Here is a tiny trained network, its code and every weight. The questions are about switching its units off for an input and a class, where a switched-off unit gives its printed mean instead of its output.

import numpy as np


def w(rows, s, z=0):
    codes = np.array(rows[::2]) - 128.0
    scale = np.full(codes.shape[1], s)
    scale[-1] = z or s
    return codes * scale


def norm(h):
    return h / np.sqrt((h * h).mean(-1, keepdims=True) + 1e-5)


def f(y):
    return y / 2 * (1 + np.tanh(0.7978845608 * (y + 0.044715 * y**3)))


def log_softmax(a):
    a = a - a.max(-1, keepdims=True)
    return a - np.log(np.exp(a).sum(-1, keepdims=True))


def net(x, mask):
    res = np.array(x, float).reshape(1, 6) / 4 @ E
    u = 0
    for l in range(4):
        y = f(norm(res) @ A[l][:, :-1].T + A[l][:, -1])
        res = res + np.where(mask[u : u + 4], y, B[l][:, -1]) @ B[l][:, :-1]
        u += 4
    return log_softmax(norm(res)[-1] @ U[:, :-1].T + U[:, -1])


A, B = {}, {}
E = w([
[166,71,74,178,41,153,151],'x0',
[137,129,124,130,134,128,129],'x1',
[82,78,36,106,153,97,156],'x2',
[141,126,124,130,136,128,133],'x3',
[130,173,120,87,115,11,139],'x4',
[127,129,129,128,127,128,128],'x5',
],0.012)
A[0] = w([
[85,37,71,90,192,172,135,66],'0.n1',
[44,120,112,149,255,113,179,2],'0.n2',
[83,121,184,102,231,213,135,87],'0.n3',
[96,197,140,73,162,79,159,89],'0.n4',
],0.0094,0.0067)
B[0] = w([
[68,232,123,214,70,121,167,240],'0.n1',
[57,181,54,76,146,167,158,197],'0.n2',
[206,254,58,55,19,167,99,253],'0.n3',
[112,91,202,109,185,185,164,244],'0.n4',
],0.0097,0.0045)
A[1] = w([
[179,140,136,159,131,187,45,14],'1.n1',
[195,166,189,148,100,109,87,2],'1.n2',
[133,81,125,176,160,87,145,6],'1.n3',
[255,156,99,83,84,89,115,55],'1.n4',
],0.0071,0.0056)
B[1] = w([
[30,78,117,35,81,167,67,180],'1.n1',
[41,126,122,69,93,148,255,179],'1.n2',
[136,239,22,89,63,133,115,29],'1.n3',
[67,217,169,19,104,198,39,254],'1.n4',
],0.008,0.0012)
A[2] = w([
[217,83,185,87,74,198,63,98],'2.n1',
[130,28,35,35,161,70,85,117],'2.n2',
[126,94,159,162,181,106,121,4],'2.n3',
[180,104,106,44,2,33,175,32],'2.n4',
],0.0095,0.0029)
B[2] = w([
[129,39,134,87,145,94,113,254],'2.n1',
[65,166,107,89,138,136,219,187],'2.n2',
[147,247,121,32,80,158,101,117],'2.n3',
[124,202,106,124,134,192,50,207],'2.n4',
],0.015,0.0055)
A[3] = w([
[122,172,154,143,181,183,103,57],'3.n1',
[75,198,64,88,130,97,129,2],'3.n2',
[125,164,191,118,251,35,168,88],'3.n3',
[212,175,206,104,123,136,62,155],'3.n4',
],0.012,0.0021)
B[3] = w([
[87,108,56,145,116,140,118,158],'3.n1',
[199,130,186,66,113,187,165,250],'3.n2',
[162,57,161,208,144,91,191,243],'3.n3',
[120,186,102,157,129,40,1,254],'3.n4',
],0.012,0.0074)
U = w([
[130,163,130,75,117,111,14,251],'0',
[124,215,71,82,117,197,179,242],'1',
[170,131,194,196,175,44,115,24],'2',
[124,87,181,89,184,98,241,77],'3',
[160,6,172,125,119,147,109,129],'4',
[93,90,64,241,103,144,177,12],'5',
],0.022,0.002)

Each question gives the input, the list of numbers given to net, and the class t.
The units are the neurons (one row each of A and B). Each row of codes is followed by its name. A weight is (code - 128) times the scale printed after its matrix; where a second scale follows, it is the last column's (A, B and U).
mask holds one flag per neuron, layer by layer. A switched-off neuron (its flag False) gives its mean, the last column of its row in B, instead of its output. The means were averaged over made-up inputs and are rounded, as every weight is.
A unit's drop is (log p(t) with every unit on - log p(t) with that unit switched off) / (log p(t) with every unit on - log p(t) with every unit switched off).
The circuit of an input: a set's keep is (log p(t) with only the set's units on - log p(t) with every unit switched off) / (log p(t) with every unit on - log p(t) with every unit switched off). Starting from the 12 units with the biggest drops (on a tie, the unit counted first), units are removed one at a time, each time the one whose removal leaves the highest keep (on an exact tie, the one counted first), for as long as the keep stays at least 0.8.
units of the circuit, in order: the units of the circuit, biggest drop first
most important unit: the unit with the biggest drop
k most important neurons: the k neurons with the biggest drops, biggest first
top k neurons in layer l: the k neurons of layer l with the biggest drops, biggest first
drop of u: that unit's drop, to one decimal
input [1,1,-6,0,-4,3], class 4: units of the circuit, in order -> 2.n1
input [0,3,1,-4,3,-1], class 3: 3 most important neurons -> 0.n1, 0.n4, 0.n3
input [4,-1,1,-3,4,5], class 1: 3 most important neurons -> 0.n3, 2.n2, 0.n1
input [6,5,1,0,8,-8], class 1: 2 most important neurons -> 2.n2, 0.n3
input [8,-1,0,4,-1,7], class 4: top 2 neurons in layer 0 -> 0.n1, 0.n3
input [-7,5,1,-4,-6,7], class 1: 2 most important neurons -> 0.n2, 0.n1
input [-5,-2,0,-3,5,3], class 2: 2 most important neurons -> 0.n4, 2.n2
input [5,3,4,6,1,-8], class 1: 2 most important neurons -> 2.n4, 0.n4
input [-2,-4,4,-4,1,5], class 3: 2 most important neurons -> 0.n3, 2.n4
input [7,-7,-2,3,-1,4], class 4: 2 most important neurons -> 0.n3, 0.n1
input [-5,-1,4,7,0,1], class 1: 3 most important neurons -> 0.n2, 0.n3, 2.n1
input [5,4,-7,-4,-1,4], class 4: 2 most important neurons -> 0.n3, 2.n1
input [-5,-2,0,4,2,-8], class 2: 2 most important neurons -> 2.n2, 3.n3
input [4,6,-1,7,1,4], class 0: most important unit -> 0.n4
input [6,5,2,1,1,-6], class 1: 2 most important neurons -> 0.n3, 2.n4
input [5,-3,-2,2,1,6], class 0: 2 most important neurons -> 0.n4, 2.n4
input [-5,0,1,8,-2,2], class 1: top 2 neurons in layer 0 -> 0.n2, 0.n3
input [2,8,8,8,6,-6], class 1: top 2 neurons in layer 2 -> 2.n4, 2.n1
input [-2,5,1,-4,1,5], class 3: drop of 0.n2 -> 0.4
input [-7,-5,-7,1,3,-4], class 2: drop of 3.n3 -> 0.6
input [-1,-4,4,7,5,-3], class 3: drop of 0.n3 -> 0.2
input [-8,0,3,-4,0,-8], class 1: units of the circuit, in order -> 0.n2
